Below are the code and all the weights of a small trained network. Each question names an input and a class and asks about switching units off, where a switched-off unit gives its printed mean instead of its output.

import numpy as np


def w(rows, s, z=0):
    codes = np.array(rows[::2]) - 128.0
    scale = np.full(codes.shape[1], s)
    scale[-1] = z or s
    return codes * scale


def norm(h):
    return h / np.sqrt((h * h).mean(-1, keepdims=True) + 1e-5)


def f(y):
    return y / 2 * (1 + np.tanh(0.7978845608 * (y + 0.044715 * y**3)))


def log_softmax(a):
    a = a - a.max(-1, keepdims=True)
    return a - np.log(np.exp(a).sum(-1, keepdims=True))


def net(x, mask):
    res = np.array(x, float).reshape(1, 7) / 4 @ E
    u = 0
    for l in range(2):
        y = f(norm(res) @ A[l][:, :-1].T + A[l][:, -1])
        res = res + np.where(mask[u : u + 11], y, B[l][:, -1]) @ B[l][:, :-1]
        u += 11
    return log_softmax(norm(res)[-1] @ U[:, :-1].T + U[:, -1])


A, B = {}, {}
E = w([
[129,171,127,139,119,233,98,112,105,126,142],'x0',
[107,154,157,39,41,98,105,230,126,115,115],'x1',
[41,124,163,204,130,136,168,88,88,125,59],'x2',
[73,189,175,177,142,156,132,116,134,160,135],'x3',
[109,132,84,138,87,93,98,117,103,67,75],'x4',
[188,116,143,160,176,140,86,254,55,161,95],'x5',
[173,92,129,179,151,98,45,127,130,66,211],'x6',
],0.0085)
A[0] = w([
[132,174,158,82,176,228,103,144,104,172,64,65],'L0N0',
[41,187,90,129,90,159,216,220,125,133,120,116],'L0N1',
[144,102,154,195,209,136,146,139,155,141,172,214],'L0N2',
[175,132,148,116,142,36,168,130,103,149,96,43],'L0N3',
[158,175,70,108,130,149,211,104,80,116,83,4],'L0N4',
[55,202,161,98,105,80,166,130,207,215,50,13],'L0N5',
[135,156,127,93,211,197,174,182,131,191,32,177],'L0N6',
[254,156,131,210,174,169,95,217,32,147,51,176],'L0N7',
[144,90,157,136,94,154,92,135,184,56,169,54],'L0N8',
[119,197,95,108,141,165,173,158,90,214,65,121],'L0N9',
[85,156,58,85,138,171,82,118,168,97,61,86],'L0N10',
],0.007,0.002)
B[0] = w([
[58,206,138,152,52,78,96,60,17,168,110,170],'L0N0',
[82,141,184,98,149,153,200,2,108,133,94,189],'L0N1',
[103,105,140,234,160,140,74,102,90,148,122,182],'L0N2',
[152,211,173,116,123,73,144,184,185,206,165,149],'L0N3',
[106,181,142,158,152,138,61,214,51,164,107,144],'L0N4',
[25,20,186,158,205,129,197,186,125,161,135,198],'L0N5',
[128,226,235,221,38,172,176,220,75,145,96,207],'L0N6',
[88,10,109,116,71,92,110,150,120,162,119,253],'L0N7',
[125,175,134,81,165,96,54,106,199,93,27,151],'L0N8',
[155,211,195,112,27,83,126,102,84,209,83,190],'L0N9',
[154,183,181,145,43,133,105,178,97,45,116,149],'L0N10',
],0.0066,0.0074)
A[1] = w([
[105,238,216,106,71,247,91,122,160,214,25,87],'L1N0',
[189,109,137,151,115,113,116,131,129,50,111,137],'L1N1',
[168,108,121,56,162,105,159,163,177,132,191,104],'L1N2',
[211,168,156,101,174,2,73,188,199,132,158,184],'L1N3',
[121,77,121,72,168,138,144,31,154,126,242,182],'L1N4',
[176,214,179,161,74,154,166,153,118,184,93,145],'L1N5',
[120,167,135,157,153,209,66,168,158,148,100,64],'L1N6',
[80,152,94,169,222,110,158,130,205,225,163,115],'L1N7',
[97,101,174,109,127,65,200,151,142,113,111,76],'L1N8',
[83,210,172,154,101,216,92,20,111,111,138,254],'L1N9',
[117,143,41,180,188,206,119,69,55,76,174,69],'L1N10',
],0.0081,0.0028)
B[1] = w([
[76,219,211,148,71,237,88,82,25,155,146,255],'L1N0',
[156,155,109,105,83,149,100,161,183,151,154,151],'L1N1',
[142,132,105,64,43,142,74,134,151,86,59,158],'L1N2',
[107,114,111,18,71,167,81,149,69,17,61,202],'L1N3',
[196,148,118,192,153,139,98,151,86,69,112,181],'L1N4',
[136,101,117,127,81,230,86,100,30,92,106,216],'L1N5',
[106,83,173,126,149,131,236,111,153,83,121,130],'L1N6',
[82,203,110,179,142,111,163,254,131,80,134,166],'L1N7',
[118,214,145,54,106,134,194,184,173,166,146,178],'L1N8',
[192,192,182,147,137,178,136,79,43,157,125,234],'L1N9',
[216,166,77,155,181,97,218,97,182,105,180,162],'L1N10',
],0.0084,0.0089)
U = w([
[111,2,136,197,144,40,43,172,82,183,113,56],'0',
[212,134,51,219,189,108,130,26,194,89,196,41],'1',
[183,109,32,21,16,88,34,168,143,8,102,224],'2',
[79,214,204,130,32,200,142,71,1,162,122,238],'3',
[52,167,112,54,101,48,179,150,209,169,113,1],'4',
],0.0079,0.0038)

Each question gives the input, the list of numbers given to net, and the class t.
The units are the neurons (one row each of A and B). Each row of codes is followed by its name. A weight is (code - 128) times the scale printed after its matrix; where a second scale follows, it is the last column's (A, B and U).
mask holds one flag per neuron, layer by layer. A switched-off neuron (its flag False) gives its mean, the last column of its row in B, instead of its output. The means were averaged over made-up inputs and are rounded, as every weight is.
A unit's drop is (log p(t) with every unit on - log p(t) with that unit switched off) / (log p(t) with every unit on - log p(t) with every unit switched off).
The circuit of an input: a set's keep is (log p(t) with only the set's units on - log p(t) with every unit switched off) / (log p(t) with every unit on - log p(t) with every unit switched off). Starting from the 12 units with the biggest drops (on a tie, the unit counted first), units are removed one at a time, each time the one whose removal leaves the highest keep (on an exact tie, the one counted first), for as long as the keep stays at least 0.8.
units of the circuit, in order: the units of the circuit, biggest drop first
most important unit: the unit with the biggest drop
k most important neurons: the k neurons with the biggest drops, biggest first
k most important neurons of layer l: the k neurons of layer l with the biggest drops, biggest first
drop of u: that unit's drop, to one decimal
input [-1,-6,-1,-2,8,2,0], class 0: 2 most important neurons	[L0N7, L1N3]
input [-7,-4,4,-7,6,-7,7], class 2: 2 most important neurons of layer 1	[L1N9, L1N1]
input [-2,1,-4,3,-1,-4,-2], class 4: most important unit	L0N5
input [-2,-6,-1,5,-7,5,4], class 0: units of the circuit, in order	[L0N7, L1N0]
input [-6,7,0,-2,1,7,-1], class 2: units of the circuit, in order	[L1N0, L1N9]
input [0,-3,1,-5,-4,3,5], class 0: 2 most important neurons	[L0N7, L0N2]
input [1,-5,-5,-8,-5,-5,1], class 2: 2 most important neurons	[L1N2, L0N1]
input [7,0,8,-5,6,2,8], class 0: 3 most important neurons	[L0N7, L1N3, L1N8]
input [-3,-5,1,0,5,4,8], class 0: 2 most important neurons	[L0N7, L0N2]
input [0,-8,8,1,-5,1,1], class 1: 2 most important neurons	[L1N10, L1N0]
input [-4,-8,-8,-2,-5,8,0], class 0: 2 most important neurons	[L0N2, L0N7]
input [6,5,2,-4,-3,7,3], class 0: drop of L1N0	0.2
input [3,-2,-4,1,-2,1,3], class 1: drop of L1N10	0.1
input [0,-4,-2,4,7,4,4], class 0: drop of L0N7	0.8
input [-1,-4,-5,6,-3,-3,7], class 1: most important neuron of layer 0	[L0N2]
